Here is a tiny trained network, its code and every weight. The questions are about switching its units off for an input and a class, where a switched-off unit gives its printed mean instead of its output.

import numpy as np


def w(rows, s, z=0):
    codes = np.array(rows[::2]) - 128.0
    scale = np.full(codes.shape[1], s)
    scale[-1] = z or s
    return codes * scale


def f(y):
    return np.maximum(y, 0)


def log_softmax(a):
    a = a - a.max(-1, keepdims=True)
    return a - np.log(np.exp(a).sum(-1, keepdims=True))


def net(x, mask):
    res = np.array(x, float).reshape(1, 4) / 4 @ E
    y = f(res @ A[0][:, :-1].T + A[0][:, -1])
    res = res + np.where(mask, y, B[0][:, -1]) @ B[0][:, :-1]
    return log_softmax(res[-1] @ U[:, :-1].T + U[:, -1])


A, B = {}, {}
E = w([
[128,218,13,193,75,176,151,78,220,172],'x0',
[205,202,146,46,109,48,110,193,180,126],'x1',
[253,166,181,142,217,147,114,86,30,78],'x2',
[139,117,134,131,126,127,130,125,135,137],'x3',
],0.014)
A[0] = w([
[225,181,118,78,67,53,110,212,163,112,140],'n1',
[80,46,178,100,149,87,155,209,104,84,192],'n2',
[147,112,156,116,142,125,150,122,147,136,96],'n3',
[176,139,190,123,171,128,139,112,38,72,158],'n4',
[98,64,107,168,122,205,135,114,81,133,254],'n5',
[251,205,109,162,182,202,144,74,98,59,47],'n6',
[152,132,205,98,187,143,124,117,71,101,117],'n7',
],0.012,0.0088)
B[0] = w([
[122,181,115,9,129,19,96,152,169,114,244],'n1',
[188,12,102,102,58,99,53,156,49,158,239],'n2',
[172,178,179,142,131,127,104,174,151,117,139],'n3',
[218,101,189,96,166,165,180,101,146,41,252],'n4',
[150,111,91,239,137,207,145,70,80,135,232],'n5',
[106,47,50,97,99,130,30,183,53,135,242],'n6',
[175,165,184,86,157,110,163,41,131,156,226],'n7',
],0.012,0.024)
U = w([
[117,22,103,164,66,185,60,125,15,106,188],'0',
[145,97,120,74,113,94,1,234,72,117,114],'1',
[50,196,80,220,20,229,234,140,123,169,218],'2',
[50,215,80,102,113,113,114,119,236,168,182],'3',
[172,110,181,156,217,189,202,31,100,70,5],'4',
[173,194,203,70,218,99,147,107,121,46,15],'5',
],0.0099,0.0023)

Each question gives the input, the list of numbers given to net, and the class t.
The units are the neurons (one row each of A and B). Each row of codes is followed by its name. A weight is (code - 128) times the scale printed after its matrix; where a second scale follows, it is the last column's (A, B and U).
mask holds one flag per neuron, in row order. A switched-off neuron (its flag False) gives its mean, the last column of its row in B, instead of its output. The means were averaged over made-up inputs and are rounded, as every weight is.
A unit's drop is (log p(t) with every unit on - log p(t) with that unit switched off) / (log p(t) with every unit on - log p(t) with every unit switched off).
The circuit of an input: a set's keep is (log p(t) with only the set's units on - log p(t) with every unit switched off) / (log p(t) with every unit on - log p(t) with every unit switched off). Starting from all 7 units, units are removed one at a time, each time the one whose removal leaves the highest keep (on an exact tie, the one counted first), for as long as the keep stays at least 0.8.
units of the circuit, in order: the units of the circuit, biggest drop first
most important unit: the unit with the biggest drop
k most important neurons: the k neurons with the biggest drops, biggest first
drop when u is switched off: that unit's drop, to one decimal
input [-6,6,4,1], class 5: most important unit	n4
input [-6,8,1,6], class 5: 3 most important neurons	[n6 n7 n4]
input [1,-5,-5,-8], class 2: units of the circuit, in order	[n6 n2 n4]
input [-5,-5,1,-5], class 4: 3 most important neurons	[n6 n4 n7]
input [5,0,-2,4], class 2: 2 most important neurons	[n1 n2]
input [-6,-2,2,-1], class 4: 2 most important neurons	[n6 n4]
input [7,-5,0,-8], class 2: units of the circuit, in order	[n2 n4]
input [2,-8,-3,-8], class 2: units of the circuit, in order	[n2 n6 n4]
input [-8,2,3,1], class 5: 2 most important neurons	[n4 n7]
input [2,-5,0,-1], class 2: units of the circuit, in order	[n2 n4 n6]
input [-4,-4,5,2], class 4: 2 most important neurons	[n4 n7]
input [4,0,-2,0], class 2: units of the circuit, in order	[n1 n2 n4]
input [5,6,-2,2], class 3: 3 most important neurons	[n2 n6 n4]
input [4,-1,-1,-1], class 2: units of the circuit, in order	[n2 n4 n1]
input [-1,-4,3,-3], class 4: most important unit	n2
input [0,-1,5,-8], class 4: 2 most important neurons	[n2 n4]
input [5,0,-7,5], class 2: units of the circuit, in order	[n1 n2]
input [0,7,4,8], class 5: 3 most important neurons	[n2 n4 n7]
input [-5,-8,8,-3], class 4: 2 most important neurons	[n4 n7]
input [-7,-4,4,3], class 4: units of the circuit, in order	[n4]
input [3,4,-5,-8], class 3: 2 most important neurons	[n2 n6]
input [-3,3,8,-3], class 5: drop when n4 is switched off	4.4
